Below are the code and all the weights of a small trained network. Each question names an input and a target symbol and asks about switching units off, where a switched-off unit gives its printed mean instead of its output.

import numpy as np


def w(rows, s, z=0):
    codes = np.array(rows[::2]) - 128.0
    scale = np.full(codes.shape[1], s)
    scale[-1] = z or s
    return codes * scale


def norm(h):
    return h / np.sqrt((h * h).mean(-1, keepdims=True) + 1e-5)


def f(y):
    return y / 2 * (1 + np.tanh(0.7978845608 * (y + 0.044715 * y**3)))


def softmax(a):
    e = np.exp(a - a.max(-1, keepdims=True))
    return e / e.sum(-1, keepdims=True)


def log_softmax(a):
    a = a - a.max(-1, keepdims=True)
    return a - np.log(np.exp(a).sum(-1, keepdims=True))


def net(x, mask):
    ids = ['αβγδεζλμξπτφω'.index(c) for c in x.split()]
    T = len(ids)
    res = E[ids] + P[:T]
    r = norm(res)
    for j in range(3):
        rows = slice(4 * j, 4 * j + 4)
        q, k, v = (r @ M[0][rows].T for M in (Q, K, V))
        z = softmax(np.where(np.tri(T) > 0, q @ k.T / 4**0.5, -1e9)) @ v
        o = O[0][rows]
        res = res + np.where(mask[j], z, o[:, -1]) @ o[:, :-1]
    y = f(norm(res) @ A[0][:, :-1].T + A[0][:, -1])
    res = res + np.where(mask[3:15], y, B[0][:, -1]) @ B[0][:, :-1]
    return log_softmax(norm(res)[-1] @ U[:, :-1].T + U[:, -1])


Q, K, V, O, A, B = {}, {}, {}, {}, {}, {}
E = w([
[23,165,129,85,66,89,102,158],'α',
[110,137,202,72,88,167,124,77],'β',
[41,178,128,89,79,139,97,171],'γ',
[65,102,198,11,89,142,146,175],'δ',
[96,179,116,67,34,167,180,103],'ε',
[74,62,123,129,138,102,158,94],'ζ',
[121,74,109,107,192,209,110,157],'λ',
[5,147,147,66,188,111,71,151],'μ',
[121,73,99,155,108,133,78,107],'ξ',
[124,121,141,5,144,142,137,74],'π',
[118,126,103,37,111,106,130,149],'τ',
[111,183,87,82,121,120,97,79],'φ',
[135,111,189,19,168,115,84,112],'ω',
],0.012)
P = w([
[219,231,195,140,185,65,201,254],'0',
[87,162,116,36,126,113,193,187],'1',
[96,123,104,37,122,123,184,156],'2',
[87,106,96,42,109,125,174,139],'3',
[81,91,98,64,122,130,166,116],'4',
[82,68,86,64,112,130,158,96],'5',
[92,56,84,90,134,132,147,74],'6',
[74,28,71,86,119,125,134,73],'7',
],0.0041)
Q[0] = w([
[97,61,113,77,102,153,106,81],'h0',
[130,121,130,146,150,95,169,116],'h0',
[183,216,167,179,139,109,139,162],'h0',
[95,113,120,107,97,139,136,143],'h0',
[114,112,131,133,130,142,166,122],'h1',
[167,130,136,208,169,121,111,147],'h1',
[56,75,100,61,115,103,121,127],'h1',
[169,175,143,169,120,103,146,134],'h1',
[131,98,118,117,136,112,145,99],'h2',
[237,163,179,250,145,120,143,144],'h2',
[164,139,142,194,140,89,149,118],'h2',
[146,181,146,140,108,104,140,124],'h2',
],0.014)
K[0] = w([
[219,130,149,214,112,103,130,176],'h0',
[117,158,144,112,128,125,86,122],'h0',
[3,152,131,55,159,176,125,41],'h0',
[124,102,129,188,131,114,177,173],'h0',
[146,136,142,152,57,124,100,111],'h1',
[124,210,156,120,161,103,137,155],'h1',
[139,16,80,192,102,122,84,134],'h1',
[133,255,137,28,107,96,240,153],'h1',
[121,88,105,142,129,101,97,101],'h2',
[125,253,187,22,148,100,167,144],'h2',
[107,218,161,90,138,94,160,152],'h2',
[95,216,137,102,146,144,215,132],'h2',
],0.01)
V[0] = w([
[119,129,131,116,130,204,79,120],'h0',
[158,183,162,69,108,82,122,157],'h0',
[149,98,71,143,144,194,76,160],'h0',
[81,97,81,81,48,121,43,84],'h0',
[103,90,142,161,148,149,172,117],'h1',
[164,125,184,111,187,92,108,152],'h1',
[172,114,146,155,149,96,60,187],'h1',
[152,114,94,109,109,212,75,137],'h1',
[161,188,158,144,78,127,112,105],'h2',
[137,152,123,152,176,232,149,185],'h2',
[138,126,86,98,158,236,50,168],'h2',
[77,123,82,115,183,138,254,149],'h2',
],0.0087)
O[0] = w([
[72,66,91,83,79,153,83,115,67],'h0',
[209,206,144,132,44,156,122,198,250],'h0',
[68,54,132,109,122,62,108,86,55],'h0',
[190,58,188,15,100,90,3,151,67],'h0',
[54,84,154,146,146,152,140,116,161],'h1',
[237,160,173,142,219,106,181,107,118],'h1',
[203,141,169,171,187,98,112,228,65],'h1',
[131,73,126,67,106,200,33,207,112],'h1',
[176,219,191,111,75,126,127,107,13],'h2',
[241,86,125,211,106,230,149,109,88],'h2',
[202,92,105,142,165,213,28,162,122],'h2',
[115,91,49,156,125,171,248,56,254],'h2',
],0.0053,0.009)
A[0] = w([
[196,2,102,204,129,222,120,104,72],'n0',
[99,148,75,181,159,190,132,116,117],'n1',
[177,187,132,95,127,148,110,51,2],'n2',
[49,152,130,162,240,142,116,220,16],'n3',
[70,181,191,146,67,60,129,150,70],'n4',
[140,163,151,73,159,201,216,68,94],'n5',
[145,233,148,181,98,42,188,87,187],'n6',
[34,48,140,143,146,59,218,25,122],'n7',
[110,110,162,76,141,103,151,194,97],'n8',
[41,182,66,102,55,139,175,54,160],'n9',
[177,180,209,87,91,163,54,164,185],'n10',
[180,111,112,97,146,58,123,132,178],'n11',
],0.0081,0.003)
B[0] = w([
[218,57,99,51,227,208,119,88,166],'n0',
[163,105,188,60,160,141,139,125,159],'n1',
[133,166,128,138,148,81,71,83,127],'n2',
[116,234,142,97,97,178,150,87,132],'n3',
[199,24,142,137,170,108,102,120,137],'n4',
[56,88,161,73,127,67,70,155,192],'n5',
[81,50,80,100,113,158,84,87,196],'n6',
[29,135,53,255,185,116,224,73,221],'n7',
[168,155,116,192,143,124,169,112,137],'n8',
[191,128,148,183,176,114,142,123,253],'n9',
[104,91,126,222,158,151,144,123,159],'n10',
[178,183,131,111,165,124,160,165,130],'n11',
],0.0086,0.012)
U = w([
[189,25,100,161,106,20,102,128,20],'α',
[137,99,220,165,88,126,77,75,235],'β',
[120,171,104,226,82,200,109,199,121],'γ',
[116,69,211,119,86,129,187,197,94],'δ',
[121,143,112,111,7,176,142,79,117],'ε',
[50,129,72,182,163,107,174,97,236],'ζ',
[178,56,93,90,183,208,124,101,116],'λ',
[96,254,144,95,153,217,151,105,2],'μ',
[97,126,107,122,117,129,91,147,85],'ξ',
[116,121,157,31,149,45,97,80,163],'π',
[179,164,28,84,103,84,165,198,81],'τ',
[165,191,48,156,127,103,28,64,141],'φ',
[162,167,187,179,239,82,111,177,94],'ω',
],0.0093,0.003)

Each question gives the input, a string of symbols that net reads in full, and the target symbol t.
The units are the heads (4 rows each of Q, K, V and O) and the neurons (one row each of A and B). Each row of codes is followed by its name. A weight is (code - 128) times the scale printed after its matrix; where a second scale follows, it is the last column's (O, A, B and U).
mask holds one flag per unit, heads first, then neurons. A switched-off unit (its flag False) gives its mean, the last column of its rows in O or B, instead of its output. The means were averaged over made-up inputs and are rounded, as every weight is.
A unit's drop is (log p(t) with every unit on - log p(t) with that unit switched off) / (log p(t) with every unit on - log p(t) with every unit switched off).
The circuit of an input: a set's keep is (log p(t) with only the set's units on - log p(t) with every unit switched off) / (log p(t) with every unit on - log p(t) with every unit switched off). Starting from the 12 units with the biggest drops (on a tie, the unit counted first), units are removed one at a time, each time the one whose removal leaves the highest keep (on an exact tie, the one counted first), for as long as the keep stays at least 0.8.
units of the circuit, in order: the units of the circuit, biggest drop first
most important unit: the unit with the biggest drop
top k neurons: the k neurons with the biggest drops, biggest first
which heads matter: for each layer, one digit per head in row order, 1 if its drop is at least 0.15 and else 0, layers parted by /
drop when u is switched off: that unit's drop, to one decimal
input ξ τ φ τ τ τ ζ ζ, target ω: units of the circuit, in order	[h1; h2]
input ζ β φ φ ξ γ, target μ: most important unit	h0
input ζ τ ε ζ λ β γ β, target λ: units of the circuit, in order	[h2; n0]
input τ λ γ β, target λ: which heads matter	001
input ξ τ π, target ω: units of the circuit, in order	[h1; h2]
input α ε π, target π: units of the circuit, in order	[n7; n5; h0]
input τ τ δ τ γ α φ ξ, target γ: which heads matter	101
input ω π β, target β: top 2 neurons	[n7; n10]
input α φ τ φ μ π γ, target γ: which heads matter	100
input τ α π ε φ φ, target φ: which heads matter	001
input τ λ π τ ξ δ ζ, target γ: which heads matter	111
input δ β δ, target δ: which heads matter	000
input ε φ π α β δ, target δ: top 3 neurons	[n7; n0; n6]
input α δ μ γ λ, target λ: top neuron	[n0]
input π τ π δ π τ ξ ε, target π: which heads matter	101
input ξ τ τ λ τ τ, target ω: units of the circuit, in order	[h2; h1]
input φ π φ μ δ π ω, target ω: top 2 neurons	[n10; n7]
input ω α τ μ φ α, target α: top 3 neurons	[n4; n7; n9]
input τ δ λ γ, target λ: drop when h2 is switched off	1.2
input ξ φ τ ω, target ω: units of the circuit, in order	[h1]
input ε μ α α, target α: drop when n7 is switched off	0.4
input ω τ φ λ ε φ, target λ: drop when n8 is switched off	0.0
input ω τ π β, target β: drop when n9 is switched off	0.1
input τ τ φ ε δ ε τ ε, target ε: top 2 neurons	[n7; n0]
